Below are the code and all the weights of a small trained network. Each question names an input and a class and asks about switching units off, where a switched-off unit gives its printed mean instead of its output.

import numpy as np


def w(rows, s, z=0):
    codes = np.array(rows[::2]) - 128.0
    scale = np.full(codes.shape[1], s)
    scale[-1] = z or s
    return codes * scale


def f(y):
    return np.maximum(y, 0)


def log_softmax(a):
    a = a - a.max(-1, keepdims=True)
    return a - np.log(np.exp(a).sum(-1, keepdims=True))


def net(x, mask):
    res = np.array(x, float).reshape(1, 7) / 4 @ E
    y = f(res @ A[0][:, :-1].T + A[0][:, -1])
    res = res + np.where(mask, y, B[0][:, -1]) @ B[0][:, :-1]
    return log_softmax(res[-1] @ U[:, :-1].T + U[:, -1])


A, B = {}, {}
E = w([
[13,43,151,35,227,31],'x0',
[162,197,254,177,170,24],'x1',
[126,130,125,130,126,124],'x2',
[130,122,135,132,130,132],'x3',
[134,135,126,126,123,130],'x4',
[127,137,128,118,128,130],'x5',
[217,6,165,74,12,50],'x6',
],0.0052)
A[0] = w([
[101,77,42,82,96,183,110],'N1',
[93,63,28,81,86,200,106],'N2',
[226,189,81,209,38,206,95],'N3',
[93,71,32,88,85,193,108],'N4',
[25,56,135,35,214,43,102],'N5',
[124,159,132,117,138,136,255],'N6',
[90,70,29,77,88,193,109],'N7',
[202,36,174,79,35,73,99],'N8',
[204,35,176,76,34,69,99],'N9',
[39,67,137,40,206,59,105],'N10',
[43,67,121,39,190,75,120],'N11',
[107,91,53,98,92,178,138],'N12',
[159,187,248,199,153,30,100],'N13',
[204,29,175,84,25,67,97],'N14',
[42,229,111,183,255,212,101],'N15',
[46,68,132,38,194,64,113],'N16',
[51,76,129,45,195,76,119],'N17',
[150,172,245,203,154,15,99],'N18',
[129,129,127,129,128,125,126],'N19',
[72,208,121,172,231,188,115],'N20',
[145,159,251,182,154,19,121],'N21',
],0.0045,0.0082)
B[0] = w([
[141,132,157,89,184,145,158],'N1',
[143,136,156,88,186,146,165],'N2',
[179,164,162,181,78,173,179],'N3',
[147,140,159,78,195,154,163],'N4',
[187,181,145,182,71,179,173],'N5',
[98,2,162,155,117,107,255],'N6',
[144,135,158,87,187,149,164],'N7',
[73,183,63,104,101,69,180],'N8',
[75,177,65,107,105,73,181],'N9',
[177,175,142,173,79,170,167],'N10',
[168,158,147,164,92,162,169],'N11',
[139,116,160,102,170,143,168],'N12',
[141,127,154,84,198,161,165],'N13',
[74,183,66,108,105,73,183],'N14',
[65,173,50,107,85,49,180],'N15',
[174,168,147,170,82,168,168],'N16',
[169,162,144,168,86,163,166],'N17',
[147,138,152,68,207,167,166],'N18',
[128,129,127,128,128,127,128],'N19',
[76,152,64,113,89,65,170],'N20',
[134,113,148,84,189,154,174],'N21',
],0.0075,0.0081)
U = w([
[217,173,155,253,54,192,77],'0',
[23,171,13,84,97,17,84],'1',
[108,43,155,157,131,116,254],'2',
[158,117,181,17,255,167,73],'3',
],0.0081,0.0066)

Each question gives the input, the list of numbers given to net, and the class t.
The units are the neurons (one row each of A and B). Each row of codes is followed by its name. A weight is (code - 128) times the scale printed after its matrix; where a second scale follows, it is the last column's (A, B and U).
mask holds one flag per neuron, in row order. A switched-off neuron (its flag False) gives its mean, the last column of its row in B, instead of its output. The means were averaged over made-up inputs and are rounded, as every weight is.
A unit's drop is (log p(t) with every unit on - log p(t) with that unit switched off) / (log p(t) with every unit on - log p(t) with every unit switched off).
The circuit of an input: a set's keep is (log p(t) with only the set's units on - log p(t) with every unit switched off) / (log p(t) with every unit on - log p(t) with every unit switched off). Starting from the 12 units with the biggest drops (on a tie, the unit counted first), units are removed one at a time, each time the one whose removal leaves the highest keep (on an exact tie, the one counted first), for as long as the keep stays at least 0.8.
units of the circuit, in order: the units of the circuit, biggest drop first
k most important neurons: the k neurons with the biggest drops, biggest first
drop of u: that unit's drop, to one decimal
input [0,2,4,-2,-4,-2,-6], class 1: units of the circuit, in order	[N15]
input [6,6,-5,-1,2,3,5], class 0: 3 most important neurons	[N5; N10; N16]
input [5,8,-6,6,2,-2,5], class 3: 2 most important neurons	[N18; N21]
input [-7,-1,6,5,1,-7,-8], class 1: 2 most important neurons	[N15; N20]
input [-2,8,6,4,-5,4,-6], class 3: 2 most important neurons	[N18; N13]
input [-4,6,5,2,-3,-5,-6], class 1: 2 most important neurons	[N15; N20]
input [6,6,-6,4,4,-7,-2], class 0: 2 most important neurons	[N5; N10]
input [-6,-6,0,4,2,8,-7], class 1: 3 most important neurons	[N15; N20; N5]
input [2,7,2,-1,2,-2,-8], class 1: 2 most important neurons	[N15; N20]
input [-7,-7,2,-1,5,-7,8], class 1: drop of N14	0.5
input [-3,-8,6,5,-2,4,-6], class 3: drop of N1	0.2
input [-3,-8,1,-2,5,2,6], class 3: drop of N5	0.0
